Here is a tiny trained network, its code and every weight. The questions are about switching its units off for an input and a target symbol, where a switched-off unit gives its printed mean instead of its output.

import numpy as np


def w(rows, s, z=0):
    codes = np.array(rows[::2]) - 128.0
    scale = np.full(codes.shape[1], s)
    scale[-1] = z or s
    return codes * scale


def norm(h):
    return h / np.sqrt((h * h).mean(-1, keepdims=True) + 1e-5)


def f(y):
    return y / 2 * (1 + np.tanh(0.7978845608 * (y + 0.044715 * y**3)))


def softmax(a):
    e = np.exp(a - a.max(-1, keepdims=True))
    return e / e.sum(-1, keepdims=True)


def log_softmax(a):
    a = a - a.max(-1, keepdims=True)
    return a - np.log(np.exp(a).sum(-1, keepdims=True))


def net(x, mask):
    ids = ['Λαβζημστφ'.index(c) for c in x.split()]
    T = len(ids)
    res = E[ids] + P[:T]
    u = 0
    for l in range(2):
        r = norm(res)
        for j in range(3):
            rows = slice(2 * j, 2 * j + 2)
            q, k, v = (r @ M[l][rows].T for M in (Q, K, V))
            z = softmax(np.where(np.tri(T) > 0, q @ k.T / 2**0.5, -1e9)) @ v
            o = O[l][rows]
            res = res + np.where(mask[u + j], z, o[:, -1]) @ o[:, :-1]
        u += 3
        y = f(norm(res) @ A[l][:, :-1].T + A[l][:, -1])
        res = res + np.where(mask[u : u + 8], y, B[l][:, -1]) @ B[l][:, :-1]
        u += 8
    return log_softmax(norm(res)[-1] @ U[:, :-1].T + U[:, -1])


Q, K, V, O, A, B = {}, {}, {}, {}, {}, {}
E = w([
[104,153,136,187,102,85,75,109,97],'Λ',
[181,165,93,129,127,64,80,173,104],'α',
[143,98,104,166,163,166,155,99,105],'β',
[211,104,56,114,139,160,128,71,2],'ζ',
[65,140,176,166,67,110,146,153,124],'η',
[113,129,132,151,61,153,194,167,114],'μ',
[127,166,101,102,15,118,167,160,62],'σ',
[133,101,167,82,161,182,89,220,36],'τ',
[116,159,209,130,132,79,95,206,109],'φ',
],0.009)
P = w([
[142,158,160,180,110,140,163,173,69],'0',
[138,105,96,105,126,113,83,156,208],'1',
[87,208,133,60,132,108,96,78,66],'2',
[114,87,158,156,91,106,156,120,65],'3',
[123,134,69,125,175,126,114,203,164],'4',
[136,251,131,46,63,173,98,107,125],'5',
],0.014)
Q[0] = w([
[55,129,88,232,180,78,171,200,22],'0.h0',
[144,95,69,147,164,121,145,191,221],'0.h0',
[65,252,162,113,108,97,69,248,60],'0.h1',
[140,98,72,154,155,175,194,104,79],'0.h1',
[191,136,105,135,73,227,47,162,217],'0.h2',
[120,174,156,158,121,20,124,24,113],'0.h2',
],0.04)
K[0] = w([
[123,254,89,153,216,191,121,233,148],'0.h0',
[75,149,56,68,155,114,137,109,201],'0.h0',
[116,82,219,205,37,57,147,174,145],'0.h1',
[141,108,86,63,99,124,79,77,141],'0.h1',
[112,139,115,57,178,147,86,216,204],'0.h2',
[161,89,171,93,86,139,93,63,135],'0.h2',
],0.046)
V[0] = w([
[60,95,194,251,138,119,88,103,123],'0.h0',
[120,201,46,157,108,83,69,98,95],'0.h0',
[131,124,140,139,117,114,126,107,141],'0.h1',
[136,133,132,126,123,126,131,111,125],'0.h1',
[114,120,120,126,99,91,160,136,117],'0.h2',
[149,130,139,148,133,107,106,133,116],'0.h2',
],0.017)
O[0] = w([
[19,142,170,255,144,155,35,118,35,253],'0.h0',
[191,167,186,140,76,121,30,4,196,150],'0.h0',
[126,131,148,126,114,140,134,109,116,127],'0.h1',
[138,133,138,105,124,143,124,120,142,123],'0.h1',
[105,113,159,130,94,103,141,133,107,152],'0.h2',
[141,117,128,127,139,74,123,139,105,167],'0.h2',
],0.0055,0.013)
A[0] = w([
[147,107,108,101,177,91,113,132,183,2],'0.n0',
[74,114,122,191,156,65,128,178,254,73],'0.n1',
[119,58,136,108,197,127,83,144,161,65],'0.n2',
[159,46,42,125,202,166,90,102,165,88],'0.n3',
[120,85,171,101,211,121,58,178,207,125],'0.n4',
[72,137,102,99,150,148,115,141,132,98],'0.n5',
[126,94,168,123,220,126,134,160,181,78],'0.n6',
[157,89,91,150,200,87,82,109,197,92],'0.n7',
],0.023,0.0052)
B[0] = w([
[113,168,35,134,170,46,114,188,112,201],'0.n0',
[58,220,211,142,228,46,230,38,157,250],'0.n1',
[142,122,129,114,140,131,134,183,152,174],'0.n2',
[127,168,118,234,122,195,8,71,190,171],'0.n3',
[42,133,94,57,101,110,92,167,81,255],'0.n4',
[135,168,86,93,65,62,130,125,79,178],'0.n5',
[97,97,114,54,158,172,174,203,109,188],'0.n6',
[49,109,141,92,181,94,81,55,189,212],'0.n7',
],0.018,0.0099)
Q[1] = w([
[185,75,223,177,41,106,163,78,36],'1.h0',
[140,251,110,86,68,135,121,93,95],'1.h0',
[163,148,211,62,119,84,146,96,191],'1.h1',
[123,55,161,225,80,115,162,180,57],'1.h1',
[126,202,169,145,136,139,125,100,160],'1.h2',
[203,87,69,143,174,254,92,198,184],'1.h2',
],0.037)
K[1] = w([
[230,138,167,192,94,152,152,172,73],'1.h0',
[101,24,151,154,53,110,131,94,117],'1.h0',
[157,190,87,115,177,113,140,105,175],'1.h1',
[184,112,193,149,113,120,144,105,51],'1.h1',
[155,103,139,139,88,136,105,108,108],'1.h2',
[129,253,72,61,176,182,99,135,187],'1.h2',
],0.048)
V[1] = w([
[210,103,148,95,239,76,60,125,39],'1.h0',
[102,142,228,133,115,39,74,250,209],'1.h0',
[190,95,174,124,89,187,129,126,101],'1.h1',
[179,165,113,148,188,102,120,93,111],'1.h1',
[115,110,52,154,144,107,117,140,188],'1.h2',
[164,147,103,131,167,90,133,146,104],'1.h2',
],0.022)
O[1] = w([
[132,15,195,161,52,99,116,210,162,175],'1.h0',
[147,115,95,71,61,254,92,163,56,246],'1.h0',
[69,126,117,156,121,18,66,97,149,43],'1.h1',
[139,168,157,135,81,150,179,147,121,127],'1.h1',
[122,143,205,156,76,91,99,90,91,8],'1.h2',
[88,78,132,111,111,142,97,137,154,107],'1.h2',
],0.0097,0.017)
A[1] = w([
[127,73,219,58,108,180,111,48,172,17],'1.n0',
[103,173,192,177,79,13,195,71,120,1],'1.n1',
[129,173,97,5,114,76,138,108,180,116],'1.n2',
[188,144,189,208,116,151,28,42,155,62],'1.n3',
[178,48,137,160,129,157,138,164,135,66],'1.n4',
[165,49,110,236,182,87,220,190,164,83],'1.n5',
[231,63,88,94,53,32,195,187,186,120],'1.n6',
[104,193,123,72,132,112,128,73,109,109],'1.n7',
],0.025,0.0083)
B[1] = w([
[112,25,164,62,128,196,102,90,111,155],'1.n0',
[57,128,160,205,31,186,156,104,176,170],'1.n1',
[176,93,149,171,77,100,143,118,65,250],'1.n2',
[153,217,253,152,162,108,74,125,95,206],'1.n3',
[132,81,165,92,148,124,131,67,161,181],'1.n4',
[164,114,140,134,180,141,168,238,127,174],'1.n5',
[63,201,83,86,98,76,114,41,93,165],'1.n6',
[127,110,131,132,155,121,112,143,210,243],'1.n7',
],0.038,0.013)
U = w([
[141,47,172,69,122,186,117,77,139,196],'Λ',
[216,85,88,185,109,54,107,135,133,190],'α',
[97,161,62,142,203,152,64,129,217,90],'β',
[155,206,216,139,162,121,73,125,104,184],'ζ',
[62,158,143,182,52,155,192,106,192,85],'η',
[214,144,145,148,156,210,215,215,158,197],'μ',
[146,195,58,84,80,87,126,1,117,201],'σ',
[99,123,66,146,87,166,69,197,37,4],'τ',
[90,144,147,38,177,61,184,152,109,1],'φ',
],0.008,0.001)

Each question gives the input, a string of symbols that net reads in full, and the target symbol t.
The units are the heads (2 rows each of Q, K, V and O) and the neurons (one row each of A and B). Each row of codes is followed by its name. A weight is (code - 128) times the scale printed after its matrix; where a second scale follows, it is the last column's (O, A, B and U).
mask holds one flag per unit, layer by layer, with each layer's heads first. A switched-off unit (its flag False) gives its mean, the last column of its rows in O or B, instead of its output. The means were averaged over made-up inputs and are rounded, as every weight is.
A unit's drop is (log p(t) with every unit on - log p(t) with that unit switched off) / (log p(t) with every unit on - log p(t) with every unit switched off).
The circuit of an input: a set's keep is (log p(t) with only the set's units on - log p(t) with every unit switched off) / (log p(t) with every unit on - log p(t) with every unit switched off). Starting from the 12 units with the biggest drops (on a tie, the unit counted first), units are removed one at a time, each time the one whose removal leaves the highest keep (on an exact tie, the one counted first), for as long as the keep stays at least 0.8.
units of the circuit, in order: the units of the circuit, biggest drop first
top k neurons: the k neurons with the biggest drops, biggest first
top k neurons in layer l: the k neurons of layer l with the biggest drops, biggest first
heads that matter: for each layer, one digit per head in row order, 1 if its drop is at least 0.15 and else 0, layers parted by /
input μ τ φ μ σ, target σ: top 2 neurons	[0.n0 1.n6]
input ζ Λ φ ζ, target η: top 2 neurons in layer 0	[0.n7 0.n4]
input φ φ μ, target τ: top 2 neurons in layer 0	[0.n1 0.n5]
input η η τ β, target τ: top 2 neurons in layer 1	[1.n3 1.n7]
input Λ φ φ β α, target α: top 3 neurons	[1.n2 0.n0 0.n7]
input η Λ φ σ φ η, target μ: top 2 neurons in layer 0	[0.n7 0.n0]
input σ β φ β η, target η: units of the circuit, in order	[0.n1 1.n1]
input σ τ φ β μ φ, target η: top 3 neurons	[0.n4 0.n1 1.n1]
input ζ Λ μ β, target η: top 3 neurons	[1.n1 0.n4 1.n6]
input φ φ σ, target τ: top neuron in layer 0	[0.n1]
input α φ φ, target Λ: heads that matter	100 / 000
input φ φ φ β τ τ, target η: top 3 neurons	[0.n4 0.n1 0.n5]
input φ φ φ φ φ φ, target τ: top 2 neurons	[0.n1 1.n3]
input ζ φ β, target φ: top 4 neurons in layer 0	[0.n0 0.n7 0.n1 0.n4]
input φ φ τ, target τ: top 2 neurons	[0.n1 0.n5]
input β ζ η φ, target μ: top 4 neurons in layer 0	[0.n4 0.n7 0.n3 0.n0]
input τ μ ζ ζ φ μ, target φ: heads that matter	100 / 110
input β α φ β σ α, target η: top 3 neurons in layer 0	[0.n4 0.n1 0.n0]
input φ φ φ β φ β, target η: heads that matter	000 / 100
input β φ φ Λ, target μ: top neuron	[0.n4]
input τ φ μ, target σ: top 3 neurons	[0.n1 0.n4 0.n7]
input β η φ φ σ, target σ: top 3 neurons	[1.n6 0.n0 0.n1]
input τ β η, target σ: top 4 neurons in layer 0	[0.n1 0.n4 0.n7 0.n6]
input Λ φ α β α τ, target η: top 3 neurons	[0.n4 0.n0 1.n1]
input η ζ τ, target β: heads that matter	100 / 100
input φ β Λ σ, target Λ: top 3 neurons	[0.n4 0.n1 1.n4]
input β Λ Λ φ, target μ: top 2 neurons	[0.n4 1.n5]
input τ φ ζ, target σ: heads that matter	000 / 100
